Below are the code and all the weights of a small trained network. Each question names an input and a target symbol and asks about switching units off, where a switched-off unit gives its printed mean instead of its output.

import numpy as np


def w(rows, s, z=0):
    codes = np.array(rows[::2]) - 128.0
    scale = np.full(codes.shape[1], s)
    scale[-1] = z or s
    return codes * scale


def f(y):
    return y / 2 * (1 + np.tanh(0.7978845608 * (y + 0.044715 * y**3)))


def softmax(a):
    e = np.exp(a - a.max(-1, keepdims=True))
    return e / e.sum(-1, keepdims=True)


def log_softmax(a):
    a = a - a.max(-1, keepdims=True)
    return a - np.log(np.exp(a).sum(-1, keepdims=True))


def net(x, mask):
    ids = ['ΞΨεζηστω'.index(c) for c in x.split()]
    T = len(ids)
    res = E[ids] + P[:T]
    u = 0
    for l in range(2):
        q, k, v = (res @ M[l].T for M in (Q, K, V))
        z = softmax(np.where(np.tri(T) > 0, q @ k.T / 4**0.5, -1e9)) @ v
        res = res + np.where(mask[u], z, O[l][:, -1]) @ O[l][:, :-1]
        u += 1
        y = f(res @ A[l][:, :-1].T + A[l][:, -1])
        res = res + np.where(mask[u : u + 8], y, B[l][:, -1]) @ B[l][:, :-1]
        u += 8
    return log_softmax(res[-1] @ U[:, :-1].T + U[:, -1])


Q, K, V, O, A, B = {}, {}, {}, {}, {}, {}
E = w([
[123,95,95],'Ξ',
[145,254,133],'Ψ',
[170,195,39],'ε',
[52,72,131],'ζ',
[202,41,168],'η',
[76,116,199],'σ',
[123,134,159],'τ',
[14,174,16],'ω',
],0.0074)
P = w([
[79,127,153],'0',
[92,76,164],'1',
[146,200,196],'2',
[90,27,185],'3',
[189,242,248],'4',
[56,5,180],'5',
],0.0018)
Q[0] = w([
[179,2,197],'0.h0',
[160,67,123],'0.h0',
[105,184,101],'0.h0',
[162,48,205],'0.h0',
],0.022)
K[0] = w([
[229,19,253],'0.h0',
[204,85,151],'0.h0',
[78,173,80],'0.h0',
[192,48,240],'0.h0',
],0.021)
V[0] = w([
[120,127,126],'0.h0',
[166,79,105],'0.h0',
[2,87,112],'0.h0',
[202,111,124],'0.h0',
],0.0072)
O[0] = w([
[121,127,125,135],'0.h0',
[143,71,127,103],'0.h0',
[1,184,64,247],'0.h0',
[186,70,151,66],'0.h0',
],0.0089,0.0012)
A[0] = w([
[193,196,202,130],'0.n0',
[139,176,74,124],'0.n1',
[145,11,88,4],'0.n2',
[140,171,90,114],'0.n3',
[137,247,242,152],'0.n4',
[90,113,148,123],'0.n5',
[62,123,169,119],'0.n6',
[240,210,91,97],'0.n7',
],0.012,0.0035)
B[0] = w([
[114,211,218,189],'0.n0',
[204,191,99,190],'0.n1',
[105,247,224,145],'0.n2',
[187,171,103,160],'0.n3',
[61,242,182,251],'0.n4',
[105,96,145,168],'0.n5',
[68,77,151,224],'0.n6',
[220,150,172,178],'0.n7',
],0.015,0.0025)
Q[1] = w([
[232,217,210],'1.h0',
[146,179,104],'1.h0',
[146,141,129],'1.h0',
[53,113,2],'1.h0',
],0.0084)
K[1] = w([
[188,78,249],'1.h0',
[194,120,161],'1.h0',
[160,112,153],'1.h0',
[173,163,59],'1.h0',
],0.011)
V[1] = w([
[101,94,124],'1.h0',
[130,180,3],'1.h0',
[157,54,199],'1.h0',
[75,98,174],'1.h0',
],0.0057)
O[1] = w([
[153,127,171,45],'1.h0',
[119,255,52,10],'1.h0',
[106,43,211,1],'1.h0',
[169,82,177,213],'1.h0',
],0.0071,0.0016)
A[1] = w([
[87,58,131,23],'1.n0',
[18,127,120,72],'1.n1',
[93,83,42,169],'1.n2',
[160,4,94,196],'1.n3',
[242,108,97,5],'1.n4',
[129,42,67,25],'1.n5',
[125,139,72,44],'1.n6',
[99,99,109,2],'1.n7',
],0.015,0.0048)
B[1] = w([
[208,52,140,193],'1.n0',
[208,47,72,254],'1.n1',
[49,182,86,228],'1.n2',
[5,154,183,224],'1.n3',
[220,135,193,158],'1.n4',
[61,112,21,160],'1.n5',
[176,79,124,178],'1.n6',
[136,124,78,134],'1.n7',
],0.021,0.0092)
U = w([
[41,190,112,107],'Ξ',
[117,246,149,111],'Ψ',
[215,154,160,83],'ε',
[80,60,94,35],'ζ',
[93,90,254,165],'η',
[185,43,128,61],'σ',
[145,114,140,254],'τ',
[170,174,42,149],'ω',
],0.004,0.0057)

Each question gives the input, a string of symbols that net reads in full, and the target symbol t.
The units are the heads (4 rows each of Q, K, V and O) and the neurons (one row each of A and B). Each row of codes is followed by its name. A weight is (code - 128) times the scale printed after its matrix; where a second scale follows, it is the last column's (O, A, B and U).
mask holds one flag per unit, layer by layer, with each layer's heads first. A switched-off unit (its flag False) gives its mean, the last column of its rows in O or B, instead of its output. The means were averaged over made-up inputs and are rounded, as every weight is.
A unit's drop is (log p(t) with every unit on - log p(t) with that unit switched off) / (log p(t) with every unit on - log p(t) with every unit switched off).
The circuit of an input: a set's keep is (log p(t) with only the set's units on - log p(t) with every unit switched off) / (log p(t) with every unit on - log p(t) with every unit switched off). Starting from the 12 units with the biggest drops (on a tie, the unit counted first), units are removed one at a time, each time the one whose removal leaves the highest keep (on an exact tie, the one counted first), for as long as the keep stays at least 0.8.
circuit, biggest first: the units of the circuit, biggest drop first
most important unit: the unit with the biggest drop
top k neurons: the k neurons with the biggest drops, biggest first
top k neurons in layer l: the k neurons of layer l with the biggest drops, biggest first
drop when u is switched off: that unit's drop, to one decimal
input σ η Ξ ζ ε, target ε: top 3 neurons : [0.n7 1.n4 1.n3]
input ω ζ σ ζ ε Ψ, target ω: circuit, biggest first : [0.h0 1.n3 1.h0 0.n1]
input σ Ψ ζ Ψ η Ψ, target η: circuit, biggest first : [1.h0 0.h0 0.n0]
input η σ ζ Ξ, target η: circuit, biggest first : [0.h0 1.h0 1.n3 0.n4]
input ζ ζ σ, target σ: most important unit : 1.n1
input ω Ξ ζ ε, target ω: circuit, biggest first : [0.h0 1.h0 0.n0 1.n3]
input η ζ ζ ε, target η: top 4 neurons : [1.n3 0.n4 0.n2 1.n4]
input Ξ ζ ω ε σ τ, target ω: top 2 neurons in layer 0 : [0.n1 0.n7]
input ε η σ, target σ: top 3 neurons in layer 0 : [0.n4 0.n7 0.n1]
input Ψ ζ ω ε τ σ, target ω: top 2 neurons in layer 1 : [1.n1 1.n2]
input Ξ τ ε, target ε: top 2 neurons : [1.n4 0.n7]
input ζ Ξ η ζ, target η: top 2 neurons : [0.n2 0.n4]
input ε Ψ Ξ ω ζ Ξ, target ω: top 2 neurons : [1.n3 0.n1]
input η Ξ τ Ψ τ ζ, target η: top 3 neurons : [0.n2 0.n4 1.n3]
input Ξ η ζ η Ξ τ, target η: most important unit : 0.h0
input ζ ω σ σ, target ω: top 2 neurons in layer 0 : [0.n1 0.n0]
input ζ σ ζ ε η, target η: top 3 neurons in layer 0 : [0.n1 0.n3 0.n4]
input ε Ξ σ ω Ψ Ψ, target ω: top 2 neurons : [1.n1 0.n1]
input τ Ξ ζ, target ζ: top 2 neurons : [0.n4 0.n0]
input ζ Ξ ζ Ψ, target Ψ: top 2 neurons : [1.n1 0.n4]
input ζ ζ Ξ τ Ξ ζ, target ζ: top neuron in layer 1 : [1.n1]
input ζ η ζ Ξ, target η: top 2 neurons : [0.n2 0.n4]
input Ψ ζ ζ ε Ξ, target Ξ: top 3 neurons in layer 1 : [1.n1 1.n0 1.n4]
input ω τ Ξ ζ ε Ξ, target ω: top 4 neurons in layer 1 : [1.n3 1.n6 1.n2 1.n1]
input Ψ η Ξ σ, target η: drop when 0.n4 is switched off : 0.1
input ζ τ Ψ σ ω, target ω: drop when 1.h0 is switched off : 0.4
input η ζ ζ σ σ τ, target η: drop when 1.h0 is switched off : 0.6
